Here is a tiny trained network, its code and every weight. The questions are about switching its units off for an input and a class, where a switched-off unit gives its printed mean instead of its output.

import numpy as np


def w(rows, s, z=0):
    codes = np.array(rows[::2]) - 128.0
    scale = np.full(codes.shape[1], s)
    scale[-1] = z or s
    return codes * scale


def norm(h):
    return h / np.sqrt((h * h).mean(-1, keepdims=True) + 1e-5)


def f(y):
    return y / 2 * (1 + np.tanh(0.7978845608 * (y + 0.044715 * y**3)))


def log_softmax(a):
    a = a - a.max(-1, keepdims=True)
    return a - np.log(np.exp(a).sum(-1, keepdims=True))


def net(x, mask):
    res = np.array(x, float).reshape(1, 2) / 4 @ E
    u = 0
    for l in range(3):
        y = f(norm(res) @ A[l][:, :-1].T + A[l][:, -1])
        res = res + np.where(mask[u : u + 5], y, B[l][:, -1]) @ B[l][:, :-1]
        u += 5
    return log_softmax(norm(res)[-1] @ U[:, :-1].T + U[:, -1])


A, B = {}, {}
E = w([
[218,182,179,151,87,102],'x0',
[53,165,144,248,174,154],'x1',
],0.011)
A[0] = w([
[29,160,219,84,143,125,45],'0.n1',
[158,227,147,106,38,113,22],'0.n2',
[81,73,3,63,202,129,94],'0.n3',
[115,169,14,123,158,95,7],'0.n4',
[201,10,106,43,127,98,198],'0.n5',
],0.0057,0.0021)
B[0] = w([
[104,133,108,130,96,118,126],'0.n1',
[172,132,166,180,154,48,167],'0.n2',
[207,50,136,13,17,206,213],'0.n3',
[175,66,156,189,41,69,117],'0.n4',
[77,2,234,54,116,15,253],'0.n5',
],0.009,0.0052)
A[1] = w([
[83,82,104,182,141,174,219],'1.n1',
[211,139,208,184,125,178,10],'1.n2',
[157,135,254,114,138,108,145],'1.n3',
[212,203,197,100,53,169,153],'1.n4',
[216,200,119,198,117,100,4],'1.n5',
],0.0085,0.0029)
B[1] = w([
[143,141,254,99,159,73,215],'1.n1',
[154,90,6,166,11,205,180],'1.n2',
[119,150,81,150,188,198,254],'1.n3',
[58,186,59,167,232,77,216],'1.n4',
[166,94,165,54,47,184,210],'1.n5',
],0.0083,0.0051)
A[2] = w([
[106,254,85,90,161,149,5],'2.n1',
[170,176,67,142,85,182,45],'2.n2',
[130,120,61,195,134,112,101],'2.n3',
[147,133,175,162,215,74,48],'2.n4',
[136,181,95,215,172,133,56],'2.n5',
],0.0085,0.0029)
B[2] = w([
[148,115,96,120,82,239,134],'2.n1',
[163,158,105,130,11,180,232],'2.n2',
[156,140,94,165,67,156,151],'2.n3',
[141,149,61,165,125,106,224],'2.n4',
[62,119,159,72,123,83,253],'2.n5',
],0.011,0.0028)
U = w([
[201,153,60,170,154,80,1],'0',
[177,198,46,219,24,183,21],'1',
[92,1,155,49,121,163,144],'2',
[84,159,144,205,171,123,255],'3',
],0.0091,0.0029)

Each question gives the input, the list of numbers given to net, and the class t.
The units are the neurons (one row each of A and B). Each row of codes is followed by its name. A weight is (code - 128) times the scale printed after its matrix; where a second scale follows, it is the last column's (A, B and U).
mask holds one flag per neuron, layer by layer. A switched-off neuron (its flag False) gives its mean, the last column of its row in B, instead of its output. The means were averaged over made-up inputs and are rounded, as every weight is.
A unit's drop is (log p(t) with every unit on - log p(t) with that unit switched off) / (log p(t) with every unit on - log p(t) with every unit switched off).
The circuit of an input: a set's keep is (log p(t) with only the set's units on - log p(t) with every unit switched off) / (log p(t) with every unit on - log p(t) with every unit switched off). Starting from the 12 units with the biggest drops (on a tie, the unit counted first), units are removed one at a time, each time the one whose removal leaves the highest keep (on an exact tie, the one counted first), for as long as the keep stays at least 0.8.
circuit, biggest first: the units of the circuit, biggest drop first
most important unit: the unit with the biggest drop
top k neurons: the k neurons with the biggest drops, biggest first
k most important neurons of layer l: the k neurons of layer l with the biggest drops, biggest first
drop of u: that unit's drop, to one decimal
input [6,-5], class 0: 2 most important neurons of layer 2 => 2.n4, 2.n5
input [2,2], class 1: most important unit => 0.n5
input [6,6], class 1: top 2 neurons => 1.n2, 0.n5
input [2,-3], class 3: 3 most important neurons of layer 1 => 1.n5, 1.n2, 1.n3
input [1,2], class 3: top 4 neurons => 0.n3, 0.n2, 2.n2, 1.n1
input [7,-6], class 0: circuit, biggest first => 1.n4, 0.n3
input [8,-8], class 0: 2 most important neurons of layer 0 => 0.n3, 0.n2
input [7,-7], class 0: circuit, biggest first => 1.n4, 0.n3
input [3,-4], class 3: top 3 neurons => 0.n3, 1.n5, 1.n2
input [4,-2], class 0: 2 most important neurons of layer 2 => 2.n2, 2.n5
input [8,-5], class 0: top 2 neurons => 1.n4, 0.n5
input [4,6], class 1: top 4 neurons => 0.n5, 1.n2, 1.n5, 2.n2
input [-2,2], class 3: top 2 neurons => 0.n5, 1.n1
input [7,6], class 1: circuit, biggest first => 1.n2
input [7,-1], class 1: drop of 1.n2 => 0.1
input [7,8], class 1: drop of 0.n5 => 0.6
input [3,2], class 1: drop of 0.n5 => 0.1
input [5,1], class 1: drop of 2.n1 => 0.0
